Here is a tiny trained network, its code and every weight. The questions are about switching its units off for an input and a class, where a switched-off unit gives its printed mean instead of its output.

import numpy as np


def w(rows, s, z=0):
    codes = np.array(rows[::2]) - 128.0
    scale = np.full(codes.shape[1], s)
    scale[-1] = z or s
    return codes * scale


def f(y):
    return np.maximum(y, 0)


def log_softmax(a):
    a = a - a.max(-1, keepdims=True)
    return a - np.log(np.exp(a).sum(-1, keepdims=True))


def net(x, mask):
    res = np.array(x, float).reshape(1, 8) / 4 @ E
    y = f(res @ A[0][:, :-1].T + A[0][:, -1])
    res = res + np.where(mask, y, B[0][:, -1]) @ B[0][:, :-1]
    return log_softmax(res[-1] @ U[:, :-1].T + U[:, -1])


A, B = {}, {}
E = w([
[13,253,201],'x0',
[126,133,113],'x1',
[127,120,138],'x2',
[130,152,81],'x3',
[131,114,162],'x4',
[125,148,86],'x5',
[129,108,170],'x6',
[235,241,169],'x7',
],0.0067)
A[0] = w([
[5,168,144,98],'neuron 0',
[157,102,117,2],'neuron 1',
[174,168,175,70],'neuron 2',
[218,41,128,97],'neuron 3',
[5,40,124,94],'neuron 4',
[198,224,180,67],'neuron 5',
[92,75,82,131],'neuron 6',
[54,90,124,20],'neuron 7',
[79,70,91,24],'neuron 8',
[222,1,28,135],'neuron 9',
[225,160,156,193],'neuron 10',
[54,88,126,211],'neuron 11',
],0.0091,0.0038)
B[0] = w([
[15,202,197,190],'neuron 0',
[81,168,133,134],'neuron 1',
[158,120,44,162],'neuron 2',
[94,246,153,197],'neuron 3',
[166,86,2,207],'neuron 4',
[167,84,35,197],'neuron 5',
[223,92,99,176],'neuron 6',
[207,81,59,155],'neuron 7',
[153,106,76,158],'neuron 8',
[16,229,183,254],'neuron 9',
[172,55,48,204],'neuron 10',
[127,53,79,193],'neuron 11',
],0.0078,0.0089)
U = w([
[203,24,2,89],'0',
[24,205,191,3],'1',
[150,62,127,199],'2',
],0.0068,0.0065)

Each question gives the input, the list of numbers given to net, and the class t.
The units are the neurons (one row each of A and B). Each row of codes is followed by its name. A weight is (code - 128) times the scale printed after its matrix; where a second scale follows, it is the last column's (A, B and U).
mask holds one flag per neuron, in row order. A switched-off neuron (its flag False) gives its mean, the last column of its row in B, instead of its output. The means were averaged over made-up inputs and are rounded, as every weight is.
A unit's drop is (log p(t) with every unit on - log p(t) with that unit switched off) / (log p(t) with every unit on - log p(t) with every unit switched off).
The circuit of an input: a set's keep is (log p(t) with only the set's units on - log p(t) with every unit switched off) / (log p(t) with every unit on - log p(t) with every unit switched off). Starting from all 12 units, units are removed one at a time, each time the one whose removal leaves the highest keep (on an exact tie, the one counted first), for as long as the keep stays at least 0.8.
units of the circuit, in order: the units of the circuit, biggest drop first
unit that matters most: the unit with the biggest drop
k most important neurons: the k neurons with the biggest drops, biggest first
drop of u: that unit's drop, to one decimal
input [-6,-8,5,6,-3,-4,6,4], class 1: units of the circuit, in order => neuron 9; neuron 3
input [4,8,3,7,-7,4,-6,7], class 0: 2 most important neurons => neuron 5; neuron 9
input [3,3,5,-2,8,-5,2,-6], class 0: 2 most important neurons => neuron 4; neuron 9
input [4,8,-7,-7,0,-3,-6,8], class 0: unit that matters most => neuron 5
input [6,5,-2,8,-3,2,7,-7], class 0: 4 most important neurons => neuron 4; neuron 9; neuron 7; neuron 11
input [-8,-6,-8,0,-2,-8,6,6], class 1: 3 most important neurons => neuron 9; neuron 3; neuron 4
input [4,5,-2,4,-6,6,4,6], class 0: 2 most important neurons => neuron 9; neuron 5
input [-8,8,-7,6,5,-5,7,4], class 1: drop of neuron 9 => 0.4
input [-8,-3,1,5,-5,-8,-7,5], class 1: drop of neuron 9 => 0.5
input [-8,3,1,-1,-3,0,6,-6], class 1: drop of neuron 3 => 0.3
